Below is a small trained network, with its code and all its weights. Each question gives an input and a class and asks what happens when units are switched off, that is, made to give their printed mean instead of their output.

import numpy as np


def w(rows, s, z=0):
    codes = np.array(rows[::2]) - 128.0
    scale = np.full(codes.shape[1], s)
    scale[-1] = z or s
    return codes * scale


def f(y):
    return y / 2 * (1 + np.tanh(0.7978845608 * (y + 0.044715 * y**3)))


def log_softmax(a):
    a = a - a.max(-1, keepdims=True)
    return a - np.log(np.exp(a).sum(-1, keepdims=True))


def net(x, mask):
    res = np.array(x, float).reshape(1, 7) / 4 @ E
    y = f(res @ A[0][:, :-1].T + A[0][:, -1])
    res = res + np.where(mask, y, B[0][:, -1]) @ B[0][:, :-1]
    return log_softmax(res[-1] @ U[:, :-1].T + U[:, -1])


A, B = {}, {}
E = w([
[128,26,52,202,38,81,98,85,228,84,175],'x0',
[124,130,128,135,115,125,122,121,112,126,127],'x1',
[130,132,129,129,120,123,118,129,127,120,122],'x2',
[35,113,186,226,101,168,132,232,175,215,1],'x3',
[126,117,131,131,143,135,133,129,133,128,140],'x4',
[133,134,120,126,147,116,116,156,138,130,136],'x5',
[130,124,128,105,129,129,124,141,143,125,122],'x6',
],0.0066)
A[0] = w([
[176,40,34,170,58,82,109,70,229,53,191,85],'neuron 1',
[220,135,65,38,140,108,122,64,62,54,225,1],'neuron 2',
[179,238,207,45,204,167,157,141,25,133,123,134],'neuron 3',
[167,51,64,163,66,107,134,105,199,52,176,105],'neuron 4',
[167,252,180,43,198,174,178,151,24,112,115,127],'neuron 5',
[236,147,82,48,160,110,140,47,100,47,206,26],'neuron 6',
[201,156,91,41,136,99,144,69,91,54,243,22],'neuron 7',
],0.0046,0.00099)
B[0] = w([
[68,81,52,80,182,46,52,39,52,114,175,254],'neuron 1',
[160,150,155,189,101,191,156,203,183,145,68,245],'neuron 2',
[66,58,75,80,169,49,57,3,53,103,205,215],'neuron 3',
[82,72,35,81,174,96,82,62,85,104,181,216],'neuron 4',
[93,68,45,73,171,51,63,63,61,101,197,215],'neuron 5',
[190,187,215,216,72,237,208,219,193,157,47,242],'neuron 6',
[168,204,212,188,87,217,187,224,172,156,62,239],'neuron 7',
],0.0052,0.0068)
U = w([
[112,89,4,22,157,48,60,30,57,84,254,253],'0',
[140,190,242,230,87,226,199,238,206,163,10,3],'1',
],0.0058,0.00046)

Each question gives the input, the list of numbers given to net, and the class t.
The units are the neurons (one row each of A and B). Each row of codes is followed by its name. A weight is (code - 128) times the scale printed after its matrix; where a second scale follows, it is the last column's (A, B and U).
mask holds one flag per neuron, in row order. A switched-off neuron (its flag False) gives its mean, the last column of its row in B, instead of its output. The means were averaged over made-up inputs and are rounded, as every weight is.
A unit's drop is (log p(t) with every unit on - log p(t) with that unit switched off) / (log p(t) with every unit on - log p(t) with every unit switched off).
The circuit of an input: a set's keep is (log p(t) with only the set's units on - log p(t) with every unit switched off) / (log p(t) with every unit on - log p(t) with every unit switched off). Starting from all 7 units, units are removed one at a time, each time the one whose removal leaves the highest keep (on an exact tie, the one counted first), for as long as the keep stays at least 0.8.
circuit, biggest first: the units of the circuit, biggest drop first
top k neurons: the k neurons with the biggest drops, biggest first
drop when u is switched off: that unit's drop, to one decimal
input [-2,-4,1,2,4,2,-4], class 0: circuit, biggest first -> neuron 6
input [-1,7,1,-3,-6,5,7], class 1: circuit, biggest first -> neuron 1; neuron 4
input [5,1,8,-7,-6,-4,6], class 1: top 3 neurons -> neuron 6; neuron 7; neuron 2
input [-4,5,5,3,6,-1,-1], class 0: top 3 neurons -> neuron 6; neuron 7; neuron 2
input [-1,-3,7,-3,-4,6,-3], class 1: top 2 neurons -> neuron 1; neuron 4
input [7,-3,-6,-8,-1,-5,7], class 1: top 3 neurons -> neuron 6; neuron 7; neuron 2
input [-7,-8,3,7,6,0,-8], class 0: drop when neuron 6 is switched off -> 0.2
input [5,-4,-3,-8,-5,1,2], class 1: drop when neuron 7 is switched off -> 0.2
input [-3,-8,8,2,-2,-2,-3], class 0: drop when neuron 6 is switched off -> 0.8
input [3,0,5,-7,-3,-7,2], class 1: drop when neuron 6 is switched off -> 0.1
